Below is a small trained network, with its code and all its weights. Each question gives an input and a class and asks what happens when units are switched off, that is, made to give their printed mean instead of their output.

import numpy as np


def w(rows, s, z=0):
    codes = np.array(rows[::2]) - 128.0
    scale = np.full(codes.shape[1], s)
    scale[-1] = z or s
    return codes * scale


def f(y):
    return np.maximum(y, 0)


def log_softmax(a):
    a = a - a.max(-1, keepdims=True)
    return a - np.log(np.exp(a).sum(-1, keepdims=True))


def net(x, mask):
    res = np.array(x, float).reshape(1, 6) / 4 @ E
    y = f(res @ A[0][:, :-1].T + A[0][:, -1])
    res = res + np.where(mask, y, B[0][:, -1]) @ B[0][:, :-1]
    return log_softmax(res[-1] @ U[:, :-1].T + U[:, -1])


A, B = {}, {}
E = w([
[157,173,226,170],'x0',
[100,185,172,76],'x1',
[97,5,115,85],'x2',
[3,151,72,200],'x3',
[121,56,165,254],'x4',
[188,129,33,118],'x5',
],0.008)
A[0] = w([
[70,251,138,68,145],'neuron 0',
[90,92,160,169,178],'neuron 1',
[136,143,172,89,166],'neuron 2',
[126,93,131,67,57],'neuron 3',
[180,136,143,92,214],'neuron 4',
[107,8,158,83,198],'neuron 5',
[125,196,189,121,117],'neuron 6',
[72,142,179,159,47],'neuron 7',
[172,217,149,141,152],'neuron 8',
[83,51,121,88,152],'neuron 9',
[227,111,115,55,195],'neuron 10',
[140,128,73,93,159],'neuron 11',
[130,100,183,194,119],'neuron 12',
[159,54,133,172,88],'neuron 13',
[122,166,40,160,193],'neuron 14',
[70,75,64,116,169],'neuron 15',
[146,200,164,181,230],'neuron 16',
[168,100,175,131,253],'neuron 17',
[59,81,162,203,166],'neuron 18',
],0.014,0.0031)
B[0] = w([
[2,153,58,76,244],'neuron 0',
[227,152,190,11,196],'neuron 1',
[75,84,80,122,183],'neuron 2',
[176,140,161,181,171],'neuron 3',
[144,74,81,112,198],'neuron 4',
[135,135,181,116,230],'neuron 5',
[62,88,113,192,203],'neuron 6',
[133,83,123,2,191],'neuron 7',
[55,136,148,142,206],'neuron 8',
[168,176,180,135,196],'neuron 9',
[133,54,127,53,248],'neuron 10',
[172,144,178,87,188],'neuron 11',
[141,138,197,68,203],'neuron 12',
[89,186,82,34,190],'neuron 13',
[165,210,101,110,198],'neuron 14',
[147,196,118,178,203],'neuron 15',
[117,154,204,234,216],'neuron 16',
[88,72,107,126,198],'neuron 17',
[203,104,143,43,231],'neuron 18',
],0.0093,0.012)
U = w([
[86,97,119,230,215],'0',
[81,203,113,146,126],'1',
[141,87,82,192,7],'2',
[186,167,57,202,95],'3',
[192,116,250,114,141],'4',
[161,26,110,93,118],'5',
[44,84,122,130,64],'6',
[98,111,73,46,158],'7',
],0.013,0.011)

Each question gives the input, the list of numbers given to net, and the class t.
The units are the neurons (one row each of A and B). Each row of codes is followed by its name. A weight is (code - 128) times the scale printed after its matrix; where a second scale follows, it is the last column's (A, B and U).
mask holds one flag per neuron, in row order. A switched-off neuron (its flag False) gives its mean, the last column of its row in B, instead of its output. The means were averaged over made-up inputs and are rounded, as every weight is.
A unit's drop is (log p(t) with every unit on - log p(t) with that unit switched off) / (log p(t) with every unit on - log p(t) with every unit switched off).
The circuit of an input: a set's keep is (log p(t) with only the set's units on - log p(t) with every unit switched off) / (log p(t) with every unit on - log p(t) with every unit switched off). Starting from the 12 units with the biggest drops (on a tie, the unit counted first), units are removed one at a time, each time the one whose removal leaves the highest keep (on an exact tie, the one counted first), for as long as the keep stays at least 0.8.
units of the circuit, in order: the units of the circuit, biggest drop first
unit that matters most: the unit with the biggest drop
top k neurons: the k neurons with the biggest drops, biggest first
drop of u: that unit's drop, to one decimal
input [6,2,-8,2,1,-8], class 6: unit that matters most => neuron 0
input [7,5,3,-7,-4,8], class 5: units of the circuit, in order => (neuron 10; neuron 4)
input [0,-1,5,-4,-1,0], class 5: top 2 neurons => (neuron 16; neuron 10)
input [6,5,-7,3,3,-5], class 6: top 2 neurons => (neuron 0; neuron 6)
input [4,-5,-2,5,-8,-6], class 1: top 2 neurons => (neuron 10; neuron 17)
input [8,-7,-8,3,-4,8], class 1: top 2 neurons => (neuron 14; neuron 8)
input [7,0,-6,4,1,-2], class 1: top 3 neurons => (neuron 0; neuron 10; neuron 16)
input [-1,-4,4,2,3,8], class 3: top 2 neurons => (neuron 15; neuron 0)
input [8,4,-2,0,-1,3], class 0: drop of neuron 4 => 0.0
input [-6,4,4,4,6,4], class 4: drop of neuron 0 => 0.2
input [-2,3,6,7,1,2], class 4: drop of neuron 0 => 0.1
